Here is a tiny trained network, its code and every weight. The questions are about switching its units off for an input and a class, where a switched-off unit gives its printed mean instead of its output.

import numpy as np


def w(rows, s, z=0):
    codes = np.array(rows[::2]) - 128.0
    scale = np.full(codes.shape[1], s)
    scale[-1] = z or s
    return codes * scale


def norm(h):
    return h / np.sqrt((h * h).mean(-1, keepdims=True) + 1e-5)


def f(y):
    return np.maximum(y, 0)


def log_softmax(a):
    a = a - a.max(-1, keepdims=True)
    return a - np.log(np.exp(a).sum(-1, keepdims=True))


def net(x, mask):
    res = np.array(x, float).reshape(1, 5) / 4 @ E
    u = 0
    for l in range(3):
        y = f(norm(res) @ A[l][:, :-1].T + A[l][:, -1])
        res = res + np.where(mask[u : u + 3], y, B[l][:, -1]) @ B[l][:, :-1]
        u += 3
    return log_softmax(norm(res)[-1] @ U[:, :-1].T + U[:, -1])


A, B = {}, {}
E = w([
[209,90,145,127,143,187,168],'x0',
[125,85,127,152,203,87,99],'x1',
[160,74,1,122,152,201,131],'x2',
[100,88,135,65,182,150,161],'x3',
[90,132,169,103,141,131,53],'x4',
],0.0071)
A[0] = w([
[166,106,43,81,165,153,233,47],'0.n0',
[133,240,212,153,84,2,80,3],'0.n1',
[128,72,9,63,150,118,140,43],'0.n2',
],0.005,0.004)
B[0] = w([
[69,84,117,200,122,156,254,203],'0.n0',
[26,92,96,176,165,124,213,253],'0.n1',
[94,127,67,182,204,165,119,183],'0.n2',
],0.0061,0.0039)
A[1] = w([
[171,146,132,131,2,189,172,4],'1.n0',
[111,142,59,126,145,132,33,8],'1.n1',
[131,99,232,70,143,106,148,83],'1.n2',
],0.0083,0.0039)
B[1] = w([
[215,192,148,83,55,143,163,227],'1.n0',
[144,202,26,2,107,78,39,175],'1.n1',
[112,135,162,97,137,148,61,253],'1.n2',
],0.0092,0.0035)
A[2] = w([
[173,115,168,198,147,82,100,72],'2.n0',
[51,202,155,168,58,2,127,3],'2.n1',
[184,115,159,190,171,51,143,133],'2.n2',
],0.0063,0.0059)
B[2] = w([
[156,97,93,134,121,53,142,148],'2.n0',
[75,205,115,255,55,68,174,253],'2.n1',
[164,75,142,142,100,121,65,192],'2.n2',
],0.0093,0.0032)
U = w([
[52,180,162,221,74,48,132,199],'0',
[213,125,109,121,140,167,59,9],'1',
[100,156,5,57,147,105,27,116],'2',
[241,196,151,104,34,176,186,156],'3',
[127,37,43,178,190,205,216,216],'4',
[96,135,139,78,153,126,199,3],'5',
[217,44,158,178,137,65,77,90],'6',
[88,118,248,55,181,138,47,167],'7',
],0.015,0.0043)

Each question gives the input, the list of numbers given to net, and the class t.
The units are the neurons (one row each of A and B). Each row of codes is followed by its name. A weight is (code - 128) times the scale printed after its matrix; where a second scale follows, it is the last column's (A, B and U).
mask holds one flag per neuron, layer by layer. A switched-off neuron (its flag False) gives its mean, the last column of its row in B, instead of its output. The means were averaged over made-up inputs and are rounded, as every weight is.
A unit's drop is (log p(t) with every unit on - log p(t) with that unit switched off) / (log p(t) with every unit on - log p(t) with every unit switched off).
The circuit of an input: a set's keep is (log p(t) with only the set's units on - log p(t) with every unit switched off) / (log p(t) with every unit on - log p(t) with every unit switched off). Starting from all 9 units, units are removed one at a time, each time the one whose removal leaves the highest keep (on an exact tie, the one counted first), for as long as the keep stays at least 0.8.
units of the circuit, in order: the units of the circuit, biggest drop first
k most important neurons: the k neurons with the biggest drops, biggest first
top k neurons in layer l: the k neurons of layer l with the biggest drops, biggest first
drop of u: that unit's drop, to one decimal
input [1,6,-2,-3,-4], class 6: units of the circuit, in order : (2.n2)
input [8,2,-2,7,1], class 7: 2 most important neurons : (1.n2; 0.n1)
input [-3,-5,-1,4,-4], class 3: units of the circuit, in order : (0.n1; 1.n0)
input [-4,-5,-4,8,2], class 7: units of the circuit, in order : (1.n2; 2.n1)
input [5,8,-7,-1,-3], class 6: top 2 neurons in layer 2 : (2.n0; 2.n2)
input [-1,6,-3,5,-6], class 7: top 2 neurons in layer 0 : (0.n1; 0.n2)
input [2,1,4,5,8], class 2: 2 most important neurons : (1.n1; 0.n1)
input [-2,7,4,-3,-2], class 2: 2 most important neurons : (1.n1; 0.n1)
input [-7,0,-1,8,-8], class 4: drop of 2.n1 : 0.2
input [-8,-3,3,-2,-2], class 2: drop of 1.n1 : 1.4
